Here is a tiny trained network, its code and every weight. The questions are about switching its units off for an input and a class, where a switched-off unit gives its printed mean instead of its output.

import numpy as np


def w(rows, s, z=0):
    codes = np.array(rows[::2]) - 128.0
    scale = np.full(codes.shape[1], s)
    scale[-1] = z or s
    return codes * scale


def f(y):
    return y / 2 * (1 + np.tanh(0.7978845608 * (y + 0.044715 * y**3)))


def log_softmax(a):
    a = a - a.max(-1, keepdims=True)
    return a - np.log(np.exp(a).sum(-1, keepdims=True))


def net(x, mask):
    res = np.array(x, float).reshape(1, 7) / 4 @ E
    y = f(res @ A[0][:, :-1].T + A[0][:, -1])
    res = res + np.where(mask, y, B[0][:, -1]) @ B[0][:, :-1]
    return log_softmax(res[-1] @ U[:, :-1].T + U[:, -1])


A, B = {}, {}
E = w([
[169,85,159,125,87,124,75,127,170,101],'x0',
[133,223,179,140,132,87,160,148,160,93],'x1',
[147,131,118,62,138,78,233,66,176,220],'x2',
[179,174,104,79,117,169,81,128,98,99],'x3',
[114,93,105,107,156,131,136,231,178,100],'x4',
[93,118,154,124,158,147,109,137,168,110],'x5',
[79,114,157,81,7,149,159,86,109,80],'x6',
],0.011)
A[0] = w([
[86,111,108,181,101,135,89,200,91,75,102],'n1',
[137,103,101,46,129,111,155,123,192,152,49],'n2',
[202,86,196,120,39,57,92,153,171,124,185],'n3',
[162,176,71,13,116,148,101,135,115,73,135],'n4',
[121,105,74,81,114,122,166,239,157,99,41],'n5',
[88,60,138,188,93,39,177,152,115,103,89],'n6',
[130,207,175,138,113,85,166,167,146,89,4],'n7',
[95,55,77,101,136,169,132,120,93,147,33],'n8',
[21,205,100,112,127,155,184,171,57,149,142],'n9',
[54,120,127,68,51,144,171,128,96,81,23],'n10',
],0.011,0.0039)
B[0] = w([
[165,180,146,74,85,97,253,130,122,132,254],'n1',
[178,209,151,130,51,122,222,157,100,82,227],'n2',
[106,106,88,155,191,124,169,44,180,85,242],'n3',
[55,91,203,156,136,162,133,132,200,198,225],'n4',
[109,142,103,187,159,106,58,3,69,167,219],'n5',
[112,142,189,131,127,194,108,115,196,220,199],'n6',
[201,38,88,73,19,99,39,154,104,183,202],'n7',
[183,98,134,103,53,61,60,115,210,116,194],'n8',
[123,91,126,162,155,147,165,37,214,61,241],'n9',
[199,143,74,165,206,81,115,191,57,190,238],'n10',
],0.013,0.0093)
U = w([
[184,23,103,62,32,91,46,138,162,124,70],'0',
[131,175,180,104,61,112,209,120,76,116,86],'1',
[128,67,166,140,143,112,138,105,118,136,254],'2',
[127,59,71,146,160,164,145,93,176,71,121],'3',
[79,99,193,158,116,207,122,166,165,246,81],'4',
[202,112,71,161,226,117,115,207,100,180,156],'5',
[82,125,136,160,94,125,83,35,34,141,192],'6',
[69,58,170,99,158,120,81,133,2,73,76],'7',
],0.0082,0.0089)

Each question gives the input, the list of numbers given to net, and the class t.
The units are the neurons (one row each of A and B). Each row of codes is followed by its name. A weight is (code - 128) times the scale printed after its matrix; where a second scale follows, it is the last column's (A, B and U).
mask holds one flag per neuron, in row order. A switched-off neuron (its flag False) gives its mean, the last column of its row in B, instead of its output. The means were averaged over made-up inputs and are rounded, as every weight is.
A unit's drop is (log p(t) with every unit on - log p(t) with that unit switched off) / (log p(t) with every unit on - log p(t) with every unit switched off).
The circuit of an input: a set's keep is (log p(t) with only the set's units on - log p(t) with every unit switched off) / (log p(t) with every unit on - log p(t) with every unit switched off). Starting from all 10 units, units are removed one at a time, each time the one whose removal leaves the highest keep (on an exact tie, the one counted first), for as long as the keep stays at least 0.8.
circuit, biggest first: the units of the circuit, biggest drop first
unit that matters most: the unit with the biggest drop
k most important neurons: the k neurons with the biggest drops, biggest first
drop when u is switched off: that unit's drop, to one decimal
input [4,-1,2,-8,-6,2,0], class 4: unit that matters most : n6
input [3,0,1,-4,2,2,3], class 4: 2 most important neurons : n6, n9
input [-3,-3,5,5,5,-8,6], class 2: circuit, biggest first : n4, n9, n8, n10
input [-8,1,-3,-7,1,6,1], class 3: 2 most important neurons : n9, n4
input [8,-1,0,-2,8,-2,-8], class 3: 2 most important neurons : n10, n3
input [8,5,-6,8,-3,-7,3], class 3: 2 most important neurons : n3, n6
input [-2,-4,-1,8,3,0,-5], class 4: 2 most important neurons : n4, n10
input [-8,-6,8,-4,1,7,-1], class 1: 2 most important neurons : n2, n3
input [6,-7,8,-1,-1,2,6], class 1: 3 most important neurons : n2, n7, n9
input [-8,-7,-7,-4,4,-8,-5], class 2: circuit, biggest first : n7, n2, n1, n8
input [2,-4,5,8,5,-1,1], class 4: 2 most important neurons : n4, n1
input [3,5,0,-7,8,5,6], class 6: 2 most important neurons : n5, n4
input [-3,-2,3,5,0,-6,7], class 5: 2 most important neurons : n10, n6
input [5,1,6,-5,3,6,0], class 1: circuit, biggest first : n2
input [7,-1,-3,0,8,5,1], class 6: 2 most important neurons : n5, n9
input [5,-4,4,-7,-6,-6,-5], class 4: drop when n10 is switched off : 0.4
input [6,-2,-3,-8,8,5,2], class 4: drop when n2 is switched off : 0.1
input [6,8,5,-1,7,1,1], class 0: drop when n1 is switched off : 0.0
